Below is a small trained network, with its code and all its weights. Each question gives an input and a target symbol and asks what happens when units are switched off, that is, made to give their printed mean instead of their output.

import numpy as np


def w(rows, s, z=0):
    codes = np.array(rows[::2]) - 128.0
    scale = np.full(codes.shape[1], s)
    scale[-1] = z or s
    return codes * scale


def norm(h):
    return h / np.sqrt((h * h).mean(-1, keepdims=True) + 1e-5)


def f(y):
    return y / 2 * (1 + np.tanh(0.7978845608 * (y + 0.044715 * y**3)))


def softmax(a):
    e = np.exp(a - a.max(-1, keepdims=True))
    return e / e.sum(-1, keepdims=True)


def log_softmax(a):
    a = a - a.max(-1, keepdims=True)
    return a - np.log(np.exp(a).sum(-1, keepdims=True))


def net(x, mask):
    ids = ['ΞΠΣΦαβγδηλτω'.index(c) for c in x.split()]
    T = len(ids)
    res = E[ids] + P[:T]
    r = norm(res)
    for j in range(2):
        rows = slice(2 * j, 2 * j + 2)
        q, k, v = (r @ M[0][rows].T for M in (Q, K, V))
        z = softmax(np.where(np.tri(T) > 0, q @ k.T / 2**0.5, -1e9)) @ v
        o = O[0][rows]
        res = res + np.where(mask[j], z, o[:, -1]) @ o[:, :-1]
    y = f(norm(res) @ A[0][:, :-1].T + A[0][:, -1])
    res = res + np.where(mask[2:6], y, B[0][:, -1]) @ B[0][:, :-1]
    return log_softmax(norm(res)[-1] @ U[:, :-1].T + U[:, -1])


Q, K, V, O, A, B = {}, {}, {}, {}, {}, {}
E = w([
[155,132,145,135,135,85],'Ξ',
[149,132,143,134,126,94],'Π',
[154,138,148,130,134,93],'Σ',
[141,178,79,70,138,124],'Φ',
[67,141,119,114,151,152],'α',
[160,181,101,54,173,142],'β',
[103,13,56,121,202,103],'γ',
[150,132,155,130,131,94],'δ',
[166,205,142,205,251,185],'η',
[37,135,157,62,103,19],'λ',
[153,130,149,131,127,86],'τ',
[216,63,171,77,81,203],'ω',
],0.014)
P = w([
[64,133,57,135,82,234],'0',
[170,188,128,2,150,96],'1',
[169,179,149,2,174,98],'2',
[158,177,152,11,185,103],'3',
[165,177,153,10,187,113],'4',
[162,172,160,9,197,116],'5',
[153,169,155,16,187,118],'6',
[154,175,164,15,214,116],'7',
[157,170,160,10,204,112],'8',
[151,170,158,15,205,116],'9',
[146,166,165,19,206,119],'10',
[151,165,155,22,195,124],'11',
[146,158,153,26,189,115],'12',
[143,159,158,19,188,125],'13',
],0.0044)
Q[0] = w([
[152,189,154,113,136,37],'h1',
[64,208,2,83,117,235],'h1',
[201,143,136,73,155,48],'h2',
[180,171,189,79,154,55],'h2',
],0.0071)
K[0] = w([
[102,97,132,253,20,164],'h1',
[215,32,252,63,211,120],'h1',
[60,154,10,188,50,172],'h2',
[108,98,123,193,68,117],'h2',
],0.007)
V[0] = w([
[116,89,254,111,78,173],'h1',
[80,53,112,164,150,82],'h1',
[137,170,215,134,208,102],'h2',
[63,145,131,210,126,121],'h2',
],0.0076)
O[0] = w([
[108,85,255,76,130,123,96],'h1',
[153,191,115,116,77,108,1],'h1',
[187,151,114,63,157,69,110],'h2',
[59,126,146,49,140,145,68],'h2',
],0.0075,0.0036)
A[0] = w([
[253,131,105,154,100,180,54],'n1',
[66,132,96,66,133,139,2],'n2',
[86,174,129,115,171,74,107],'n3',
[127,194,205,189,93,116,78],'n4',
],0.008,0.0032)
B[0] = w([
[70,198,251,68,147,148,250],'n1',
[144,195,172,145,252,86,134],'n2',
[87,106,96,121,81,155,250],'n3',
[160,94,86,255,72,88,114],'n4',
],0.0085,0.0023)
U = w([
[178,211,167,125,194,96,21],'Ξ',
[17,157,145,180,167,198,171],'Π',
[109,109,119,196,64,135,174],'Σ',
[166,170,105,68,166,77,5],'Φ',
[166,227,103,176,65,136,226],'α',
[197,91,209,199,155,60,42],'β',
[159,39,32,119,190,189,188],'γ',
[184,156,135,94,69,73,54],'δ',
[192,220,134,202,255,223,54],'η',
[2,173,146,40,104,76,44],'λ',
[115,215,54,94,112,184,114],'τ',
[127,72,241,44,156,215,159],'ω',
],0.0094,0.0033)

Each question gives the input, a string of symbols that net reads in full, and the target symbol t.
The units are the heads (2 rows each of Q, K, V and O) and the neurons (one row each of A and B). Each row of codes is followed by its name. A weight is (code - 128) times the scale printed after its matrix; where a second scale follows, it is the last column's (O, A, B and U).
mask holds one flag per unit, heads first, then neurons. A switched-off unit (its flag False) gives its mean, the last column of its rows in O or B, instead of its output. The means were averaged over made-up inputs and are rounded, as every weight is.
A unit's drop is (log p(t) with every unit on - log p(t) with that unit switched off) / (log p(t) with every unit on - log p(t) with every unit switched off).
The circuit of an input: a set's keep is (log p(t) with only the set's units on - log p(t) with every unit switched off) / (log p(t) with every unit on - log p(t) with every unit switched off). Starting from all 6 units, units are removed one at a time, each time the one whose removal leaves the highest keep (on an exact tie, the one counted first), for as long as the keep stays at least 0.8.
units of the circuit, in order: the units of the circuit, biggest drop first
most important unit: the unit with the biggest drop
k most important neurons: the k neurons with the biggest drops, biggest first
heads that matter: for each layer, one digit per head in row order, 1 if its drop is at least 0.15 and else 0, layers parted by /
input ω Π Π γ δ, target β: heads that matter : 11
input α η δ γ ω η ω Φ, target ω: units of the circuit, in order : [h1]
input τ γ α Σ η δ Ξ δ, target Σ: heads that matter : 11
input Σ ω ω γ ω β, target ω: heads that matter : 10
input Σ λ γ β δ γ Σ γ ω δ, target γ: heads that matter : 10
input δ η η ω τ Φ γ λ λ ω τ, target ω: heads that matter : 11
input ω ω Π Φ δ Σ, target β: units of the circuit, in order : [h2; h1; n4]
input Ξ ω β γ δ γ λ γ β Σ, target τ: heads that matter : 11
input ω γ α β λ α λ δ, target β: units of the circuit, in order : [n4; h2]
input τ τ λ δ Ξ, target Σ: heads that matter : 01
input α γ ω γ β ω β τ ω δ β δ, target λ: heads that matter : 11
input Π ω δ λ δ, target Π: units of the circuit, in order : [h2; h1]
input Σ Φ ω δ δ, target γ: units of the circuit, in order : [n1; h1; h2]
input γ δ γ δ λ γ Π, target α: units of the circuit, in order : [h1]
input Φ β τ ω ω Φ β γ β Π γ η Σ, target η: units of the circuit, in order : [h1; h2]
input γ Ξ Π γ Ξ ω γ Π ω γ β δ δ, target α: heads that matter : 10
input η τ τ Σ η δ, target Φ: units of the circuit, in order : [h2; h1]
input Φ ω Π, target η: 2 most important neurons : [n1; n3]
input Φ Ξ Π Σ Φ η λ δ δ δ Π η ω τ, target η: units of the circuit, in order : [h1; h2]
input α λ λ τ Σ δ α Π Ξ Ξ, target λ: most important unit : h2
input ω β Π, target β: 3 most important neurons : [n4; n1; n3]
